[[-34  13  22 -17 -30  19  15]
 [-29   0  -8 -21 -23   9   3]
 [  7 -34 -31 -29  -2 -14 -18]
 [-29   0  -8 -21 -23   9   3]
 [-32 -35  39 -23 -18 -34 -31]
 [ 28  32 -23   3  -2  28  32]]
->
[[ 15 -34  13  22 -17 -30  19]
 [  3 -29   0  -8 -21 -23   9]
 [-18   7 -34 -31 -29  -2 -14]
 [  3 -29   0  -8 -21 -23   9]
 [-31 -32 -35  39 -23 -18 -34]
 [ 32  28  32 -23   3  -2  28]]

[[ 32   0  18  20 -28  -3  -4  27  13  -5  -7  23]
 [ -2  14  19   0  -3  14  10   0 -10 -18   6  -1]
 [ 20  22  39  10 -25  15  16  15   0 -22   8  15]
 [ 27   5  17  33 -16  11  -5  35  22 -18   8   7]
 [-32  -5 -27 -11  36   5  -3 -20  -4   5  11 -31]
 [ -4  11  15   5   1  15   5   3  -8 -20   7  -5]
 [ -4  12  18  -6  -4  10  10  -5 -15 -14   2   1]]
->
[[ 23  32   0  18  20 -28  -3  -4  27  13  -5  -7]
 [ -1  -2  14  19   0  -3  14  10   0 -10 -18   6]
 [ 15  20  22  39  10 -25  15  16  15   0 -22   8]
 [  7  27   5  17  33 -16  11  -5  35  22 -18   8]
 [-31 -32  -5 -27 -11  36   5  -3 -20  -4   5  11]
 [ -5  -4  11  15   5   1  15   5   3  -8 -20   7]
 [  1  -4  12  18  -6  -4  10  10  -5 -15 -14   2]]

[[  0 -21 -28  -2 -42  15 -30 -19 -32 -38 -19  22]
 [-14 -10  -3  14   7 -13  -8  -2   5   7  20 -17]
 [-34  17  16 -12   7  34  12 -35  16  11  12 -25]]
->
[[ 22   0 -21 -28  -2 -42  15 -30 -19 -32 -38 -19]
 [-17 -14 -10  -3  14   7 -13  -8  -2   5   7  20]
 [-25 -34  17  16 -12   7  34  12 -35  16  11  12]]

[[-35 -13  -8 -37  30  40 -28 -28 -45  -7   9]
 [  2  -7   1 -22  38  24 -29 -25 -19 -13  14]
 [-12  -1  -5 -11  13  14 -12  -6 -18  -2   7]
 [ 46  27   4  37 -23 -44  22  24  50  15 -14]
 [ -9   1  -6 -12  11  10  -5  -9 -10  -5  12]
 [ 15  10  -3  21 -21 -22  15  19  25  18  -3]]
->
[[  9 -35 -13  -8 -37  30  40 -28 -28 -45  -7]
 [ 14   2  -7   1 -22  38  24 -29 -25 -19 -13]
 [  7 -12  -1  -5 -11  13  14 -12  -6 -18  -2]
 [-14  46  27   4  37 -23 -44  22  24  50  15]
 [ 12  -9   1  -6 -12  11  10  -5  -9 -10  -5]
 [ -3  15  10  -3  21 -21 -22  15  19  25  18]]

[[  1   2  -2  -2   0   4  -1]
 [-46  47  29  -4 -44  -1  11]
 [  1 -29  27   1 -19  -4  21]
 [ -3  -6  12 -15 -34  -8  18]
 [ -1   6   0  -2   6  -1  -5]
 [  0  -2   1   3  -1   1   1]
 [  0  11  18 -11   0   0  22]]
->
[[ -1   1   2  -2  -2   0   4]
 [ 11 -46  47  29  -4 -44  -1]
 [ 21   1 -29  27   1 -19  -4]
 [ 18  -3  -6  12 -15 -34  -8]
 [ -5  -1   6   0  -2   6  -1]
 [  1   0  -2   1   3  -1   1]
 [ 22   0  11  18 -11   0   0]]

[[ -2   1 -25]
 [-39 -10  13]
 [ 19  26   1]
 [ -4 -42 -27]
 [  8 -17 -19]
 [ 12   2 -17]
 [ 30  12   3]
 [-32 -28  17]
 [ 16 -17   0]]
->
[[-25  -2   1]
 [ 13 -39 -10]
 [  1  19  26]
 [-27  -4 -42]
 [-19   8 -17]
 [-17  12   2]
 [  3  30  12]
 [ 17 -32 -28]
 [  0  16 -17]]
---
[[  8 -20  30  -1  14   7 -18]
 [-21  21 -51  12   6 -22   9]]
->
[[-21  21 -51  12   6 -22   9]
 [  8 -20  30  -1  14   7 -18]]

[[  5   4   0  -7 -15  18 -10 -52  36]
 [-11  -2 -14  -1  19   4  -1  17  10]
 [ -7  -2 -24  14 -24  28  -1   8 -24]]
->
[[ -7  -2 -24  14 -24  28  -1   8 -24]
 [-11  -2 -14  -1  19   4  -1  17  10]
 [  5   4   0  -7 -15  18 -10 -52  36]]

[[ 10   8 -16]
 [ 22  -4 -42]]
->
[[ 22  -4 -42]
 [ 10   8 -16]]

[[ 42 -30  39 -22  29]
 [-19 -10   3  -4  30]
 [-21  -4 -14  -4  -1]]
->
[[-21  -4 -14  -4  -1]
 [-19 -10   3  -4  30]
 [ 42 -30  39 -22  29]]

[[-44 -23  -1 -17]
 [-18   1  -9 -37]]
->
[[-18   1  -9 -37]
 [-44 -23  -1 -17]]

[[ -7  14  26   2 -27  -7  -7  -7  23 -12 -15 -30 -12 -13 -12  -3]
 [ 13   2  22 -11 -27   0 -12 -42  27 -23  -1 -12  -5 -21  -9  -7]
 [ -4   7   9   2  -2   7   8  -3   9 -20  -2  -1   0 -17  16   7]
 [ 11 -15  -9 -13   0 -31  21  16 -18  19 -27  -3  16  -1  12   2]]
->
[[ 11 -15  -9 -13   0 -31  21  16 -18  19 -27  -3  16  -1  12   2]
 [ -4   7   9   2  -2   7   8  -3   9 -20  -2  -1   0 -17  16   7]
 [ 13   2  22 -11 -27   0 -12 -42  27 -23  -1 -12  -5 -21  -9  -7]
 [ -7  14  26   2 -27  -7  -7  -7  23 -12 -15 -30 -12 -13 -12  -3]]

[[  5  -8  11   5]
 [-18 -15   1 -18]
 [  0 -13 -39   0]]
->
[[  0 -13 -39   0]
 [-18 -15   1 -18]
 [  5  -8  11   5]]

[[ -3   2  51  -1 -22   1 -24   0 -24  -5]
 [-20   9  17  -7  38 -16   1 -15  -4 -28]]
->
[[-20   9  17  -7  38 -16   1 -15  -4 -28]
 [ -3   2  51  -1 -22   1 -24   0 -24  -5]]

[[ 14  19  43  -5 -29 -13 -19 -21  28 -11  -5 -27   6 -30  10   3]
 [ -5 -20 -47  11  20 -12  28  29  -1  25  -5  29 -10  31   9  11]]
->
[[ -5 -20 -47  11  20 -12  28  29  -1  25  -5  29 -10  31   9  11]
 [ 14  19  43  -5 -29 -13 -19 -21  28 -11  -5 -27   6 -30  10   3]]
